Below are the code and all the weights of a small trained network. Each question names an input and a target symbol and asks about switching units off, where a switched-off unit gives its printed mean instead of its output.

import numpy as np


def w(rows, s, z=0):
    codes = np.array(rows[::2]) - 128.0
    scale = np.full(codes.shape[1], s)
    scale[-1] = z or s
    return codes * scale


def norm(h):
    return h / np.sqrt((h * h).mean(-1, keepdims=True) + 1e-5)


def f(y):
    return np.maximum(y, 0)


def softmax(a):
    e = np.exp(a - a.max(-1, keepdims=True))
    return e / e.sum(-1, keepdims=True)


def log_softmax(a):
    a = a - a.max(-1, keepdims=True)
    return a - np.log(np.exp(a).sum(-1, keepdims=True))


def net(x, mask):
    ids = ['δεζμπσ'.index(c) for c in x.split()]
    T = len(ids)
    res = E[ids] + P[:T]
    r = norm(res)
    for j in range(3):
        rows = slice(4 * j, 4 * j + 4)
        q, k, v = (r @ M[0][rows].T for M in (Q, K, V))
        z = softmax(np.where(np.tri(T) > 0, q @ k.T / 4**0.5, -1e9)) @ v
        o = O[0][rows]
        res = res + np.where(mask[j], z, o[:, -1]) @ o[:, :-1]
    y = f(norm(res) @ A[0][:, :-1].T + A[0][:, -1])
    res = res + np.where(mask[3:7], y, B[0][:, -1]) @ B[0][:, :-1]
    return log_softmax(norm(res)[-1] @ U[:, :-1].T + U[:, -1])


Q, K, V, O, A, B = {}, {}, {}, {}, {}, {}
E = w([
[51,98,104,3,137],'δ',
[68,215,131,81,46],'ε',
[98,76,26,96,236],'ζ',
[33,240,62,13,157],'μ',
[41,203,93,165,87],'π',
[179,221,142,136,186],'σ',
],0.0058)
P = w([
[173,122,234,31,176],'0',
[90,129,4,87,135],'1',
[42,66,207,145,152],'2',
[117,100,32,147,155],'3',
[65,51,188,170,135],'4',
[148,75,58,179,162],'5',
[86,44,178,175,120],'6',
[184,66,86,206,162],'7',
[83,61,202,119,112],'8',
],0.004)
Q[0] = w([
[59,136,166,104,96],'H0',
[65,98,106,176,180],'H0',
[154,159,130,2,208],'H0',
[128,96,167,136,170],'H0',
[164,101,131,101,72],'H1',
[40,113,180,146,106],'H1',
[82,130,223,146,154],'H1',
[220,156,59,174,140],'H1',
[92,183,133,63,111],'H2',
[118,97,132,152,101],'H2',
[165,69,163,143,110],'H2',
[156,130,127,175,111],'H2',
],0.008)
K[0] = w([
[1,134,117,147,55],'H0',
[11,82,118,136,202],'H0',
[167,120,120,15,220],'H0',
[79,178,110,183,145],'H0',
[106,75,103,79,43],'H1',
[164,65,83,207,192],'H1',
[204,74,172,214,167],'H1',
[80,169,108,30,199],'H1',
[125,77,146,47,82],'H2',
[177,24,153,140,75],'H2',
[208,121,73,138,159],'H2',
[147,135,177,192,190],'H2',
],0.0062)
V[0] = w([
[203,62,51,125,70],'H0',
[106,129,198,82,108],'H0',
[153,253,150,130,175],'H0',
[127,81,118,18,173],'H0',
[190,153,189,155,119],'H1',
[135,74,123,58,87],'H1',
[57,88,69,98,84],'H1',
[127,53,148,206,226],'H1',
[135,153,91,109,79],'H2',
[104,146,218,124,142],'H2',
[59,180,119,136,143],'H2',
[140,152,151,80,57],'H2',
],0.0068)
O[0] = w([
[44,105,95,161,66,72],'H0',
[187,96,163,231,179,155],'H0',
[66,211,94,110,164,123],'H0',
[114,129,105,252,99,254],'H0',
[94,100,106,162,135,58],'H1',
[183,131,79,124,89,148],'H1',
[175,167,136,3,174,171],'H1',
[209,120,141,145,223,116],'H1',
[102,101,89,161,116,126],'H2',
[217,196,136,161,192,135],'H2',
[100,220,165,149,103,177],'H2',
[122,59,37,182,120,126],'H2',
],0.0048,0.007)
A[0] = w([
[174,183,138,160,16,23],'N0',
[238,189,46,249,169,11],'N1',
[120,146,90,132,185,201],'N2',
[188,59,2,148,121,50],'N3',
],0.0053,0.0012)
B[0] = w([
[139,126,7,138,156,156],'N0',
[88,105,102,131,86,251],'N1',
[110,137,158,94,73,227],'N2',
[149,162,167,130,156,220],'N3',
],0.011,0.0031)
U = w([
[71,107,1,85,73,117],'δ',
[160,201,182,59,154,16],'ε',
[73,153,178,229,185,165],'ζ',
[117,181,116,41,115,172],'μ',
[242,133,144,121,237,249],'π',
[195,83,158,114,13,43],'σ',
],0.0092,0.0018)

Each question gives the input, a string of symbols that net reads in full, and the target symbol t.
The units are the heads (4 rows each of Q, K, V and O) and the neurons (one row each of A and B). Each row of codes is followed by its name. A weight is (code - 128) times the scale printed after its matrix; where a second scale follows, it is the last column's (O, A, B and U).
mask holds one flag per unit, heads first, then neurons. A switched-off unit (its flag False) gives its mean, the last column of its rows in O or B, instead of its output. The means were averaged over made-up inputs and are rounded, as every weight is.
A unit's drop is (log p(t) with every unit on - log p(t) with that unit switched off) / (log p(t) with every unit on - log p(t) with every unit switched off).
The circuit of an input: a set's keep is (log p(t) with only the set's units on - log p(t) with every unit switched off) / (log p(t) with every unit on - log p(t) with every unit switched off). Starting from all 7 units, units are removed one at a time, each time the one whose removal leaves the highest keep (on an exact tie, the one counted first), for as long as the keep stays at least 0.8.
units of the circuit, in order: the units of the circuit, biggest drop first
unit that matters most: the unit with the biggest drop
top k neurons: the k neurons with the biggest drops, biggest first
heads that matter: for each layer, one digit per head in row order, 1 if its drop is at least 0.15 and else 0, layers parted by /
input σ σ μ δ μ δ, target μ: heads that matter	000
input σ ζ δ δ μ μ δ ζ π, target ε: heads that matter	110
input δ μ ζ μ σ δ ζ σ, target μ: units of the circuit, in order	(H0, N1, H2)
input δ δ δ σ ε δ, target π: unit that matters most	N3
input δ δ π δ, target ε: top 3 neurons	(N3, N1, N0)
input ζ ζ δ δ σ δ σ δ ε, target ζ: top 2 neurons	(N1, N2)
input δ ζ δ δ π ζ, target μ: top 2 neurons	(N3, N1)
input π δ σ ε ε π σ σ, target ε: heads that matter	100
input μ ε ζ, target μ: heads that matter	010
input δ δ ζ δ σ ζ ζ σ σ, target ζ: heads that matter	010
input δ σ ζ μ π ε ζ ζ, target ε: heads that matter	111
input δ δ σ ζ ζ δ, target ε: heads that matter	000
input δ δ δ, target σ: units of the circuit, in order	(H0, H1)
input ζ μ π δ ζ δ, target μ: heads that matter	011
input σ π ζ δ π σ ζ ζ, target ε: units of the circuit, in order	(H0, N3, H2, N2)
input δ μ δ δ δ, target σ: units of the circuit, in order	(H0)
input δ δ ζ δ ζ, target π: heads that matter	110
input ζ δ ε, target π: units of the circuit, in order	(H0, N1, H1, N2)
input π σ δ π π, target ε: heads that matter	100
input ζ δ ζ δ σ δ δ π σ, target ζ: heads that matter	010
input σ δ ε π ε σ δ π, target δ: top 3 neurons	(N0, N3, N1)
input ζ μ σ ε ζ σ ε, target ζ: top 2 neurons	(N2, N3)
input δ δ σ σ δ δ δ ε, target δ: heads that matter	000
input δ δ ζ, target π: heads that matter	111
input σ δ μ, target ζ: top neuron	(N1)
input π δ δ σ μ δ ε, target δ: top 2 neurons	(N0, N3)
